[[128 135 127 149 110 133]
 [131 128 122 143 118 132]] --> 131

[[137 114 123 117]
 [120 132 117 126]
 [119 137 151 108]] --> 120

[[126 120  98 117 152]
 [134 134 124 111 114]] --> 134

[[135 113 135 122 104 117]
 [119 145 134 122 136 124]
 [122 121 135 126 128 155]] --> 119

[[120 134 138 134 126 107]
 [124 122 124 124 123 130]] --> 124

[[121 107 129 151 128 133 140]
 [129 141 129 149 129 136 139]] --> 129

[[144 119 138 116]
 [125 102 121 147]
 [152 120 140 124]] --> 125

[[121 131 151 136]
 [120 132 130 110]
 [112 143 145 121]] --> 120
---
[[134 126 117 119 149 129 133]
 [126 119 147 128 132 133 121]
 [135 102 122 120 131 134 126]] value 135

[[119 102 127 130 127 128]
 [130 117 127 136 128 128]
 [122 121 131 131 128 128]] value 122

[[113 132 143 125 131 136 129]
 [119 124 135 106 144 152 106]
 [114 124 139 115 121 114 115]] value 114

[[140 121 129 141 107]
 [110 130 138 122 152]
 [113 125 142 129 145]] value 113

[[146 106 116 117 128]
 [140 150 135 120 136]
 [136 135 133 118 136]] value 136

[[140 120 152 136 132 116 113]
 [145 116 147 134 133 132 110]
 [132 129 127 119 120 118 128]] value 132

[[130 121 109 129 125]
 [114 131 154 122 116]
 [136 131 132 135 135]] value 136

[[102 126 142 130  98 125 114]
 [132 125 130 136  98 133 137]
 [114 130 128 125  98 110 140]] value 114

[[124 148 135 147]
 [111 117 147 126]
 [116 117 146 153]] value 116
---
[[116 150 148 122 124 130 145]
 [133 120 120 129 127 124 120]
 [127 131 130 124 123 120 113]] value 150

[[119 142 129 131 150 121]
 [128 133 133 131 137 127]
 [128 128 129 126 137 130]] value 142

[[136 149 137 127]
 [133 129 121 149]
 [128 129 128 128]] value 149

[[130 110 106 142 125]
 [130 118 127 127 129]
 [135 119 125 125 118]] value 110

[[127 132 149 139]
 [130 129 137 128]
 [128 133 149 140]] value 132

[[120 132 133 103 119 127]
 [134 121 107 143 122 136]
 [115 127 114 114 122 129]] value 132

[[123 106 119 138]
 [123 123 125 107]
 [127 117 126 127]] value 106
---
[[124 131 123 129 125 130 123]
 [133 137 126 134 127 129 127]
 [128 128 128 129 128 129 127]
 [134 132 131 133 129 130 130]
 [132 128 132 129 130 127 132]
 [131 129 131 133 128 132 128]
 [105 106 121 102 126 118 124]
 [125 124 129 126 128 128 127]
 [130 131 129 136 127 134 125]
 [129 131 127 130 128 129 127]
 [133 134 127 129 130 125 131]
 [125 131 122 123 127 124 127]] out 125

[[106 131 136 129 131 132 130]
 [124 146 144 122 129 132 120]
 [126 129 134 141 123 145 129]
 [123 121 122 139 117 140 129]
 [135 119 115 117 124 128 141]] out 135

[[155 133 129 126 130 133 134 126]
 [134 125 126 137 132 139 121 146]
 [126 121 127 128 123 127 140 148]
 [128 124 138 121 115 109 140 134]
 [115 145 108 142 125 135 137 123]
 [134 143 121 124 111 126 104 135]
 [119 134 128 121 118 129 137 114]
 [127 131 142 134 121 149 136 128]] out 127

[[151 135 145 153 143 146 134 115 135 135 128 123]
 [140 147 130 141 124 130 141 123 120 148 141 116]
 [146 123 146 148 148 146 126 117 141 122 119 131]
 [156 146 144 157 138 143 143 113 129 146 137 115]
 [148 133 144 151 142 145 131 116 135 133 125 125]
 [133 118 139 136 144 138 122 124 137 118 118 136]
 [129 146 120 125 113 117 143 131 115 146 146 115]
 [113 117 119 110 123 119 121 136 127 116 123 135]
 [143 122 144 145 147 145 124 118 140 122 118 132]
 [134 141 128 136 123 128 135 126 122 142 136 121]
 [138 149 127 135 119 124 145 126 117 148 145 113]] out 138

[[138 147 113 141 145 144 127 147 109 107 118]
 [139 118 140 131 114 111 127 133 144 145 139]
 [128 136 125 131 155 155 145 145 123 123 104]
 [135 122 138 131 108 106 120 127 141 142 146]
 [140 133 127 135 150 148 143 154 126 125 108]
 [138 119 141 129 139 135 145 146 143 145 116]
 [129 145 115 137 137 138 123 135 111 110 125]
 [147 121 138 134 128 124 136 148 141 142 126]
 [150 123 137 136 131 126 136 152 138 139 124]
 [114 127 133 126 103 105 113 104 135 135 152]] out 114

[[116 133 132 144 128 122 138]
 [121 143 121 131 130 126 140]
 [117 138 128 136 139 117 145]
 [113 133 138 140 153 112 147]
 [142 129 115 112 114 144 112]
 [135 119 137 129 115 133 119]] out 135

[[127 127 130 126 115 125 136 129 138 126 128 135 145]
 [118 119 125 118 126 117 117 114 116 131 119 115 132]
 [136 121 128 121 131 142 115 121 140 116 140 123 113]
 [133 105 131 127 131 119 120 104 126 121 131 122 124]
 [118 138 131 138 129 107 131 137 105 127 119 121 134]] out 118

[[126 113 137 124 127 136 115 137 112 113 120]
 [137 119 113 132 127 129 120 113 116 119 140]
 [142 107 141 103 138 134 116 114 109 110 143]
 [137 124 109 143 129 121 129 113 125 124 143]
 [141 121 140 108 136 126 121 112 122 120 149]
 [127 115 111 139 121 131 116 137 115 112 118]
 [120 138 131 130 129 131 133 133 136 138 113]
 [128 131 138 104 132 115 131 119 130 131 143]
 [129 111 146 120 129 140 117 133 113 110 121]
 [121 115 117 152 121 131 122 143 116 117 112]] out 121
---
[100 137 125 148 137 107 128] out 148, 148

[131 121 114 133 153 106 129] out 133, 153

[142 122 125 133 156 143 131] out 133, 156

[[124 125 119 125 134]
 [146 106 132 118 115]
 [150 107 137 120 115]] out 132, 150

[149 144 135 111 124 155 151] out 111, 155

[120 111 115 100 105 118 143] out 100, 143

[152 143 132 134 130 113 127] out 134, 152

[131 136 143 100 110  99 101] out 100, 143

[119 155 120 130 142 154 127] out 130, 155

[128 126 128 130 128 153 127] out 130, 153
---
[[150 126 128 120]
 [109 130 129 140]
 [108 124 130 145]] ⇒ 130

[[125 124 109 128]
 [151 126 126 128]
 [121 125 135 130]] ⇒ 126

[[137 120 128 142]
 [134 125 129 129]
 [105 150 127 120]] ⇒ 125

[[112 137 124 138]
 [144 107 115 120]
 [156 129 121 106]] ⇒ 107

[[121 112 110 114]
 [134 101 112 138]
 [133 104 132 113]] ⇒ 101

[[135 122 121 135]
 [141 150 132 141]
 [117 115 105 117]] ⇒ 150

[[110 102 137 139]
 [112 106 126 115]
 [114 135 120 118]] ⇒ 106

[[128 100 124 118]
 [121 100 121 118]
 [121 100 124 125]] ⇒ 100

[[119 130 146 150]
 [103 131 107 121]
 [121 112 142 148]] ⇒ 131
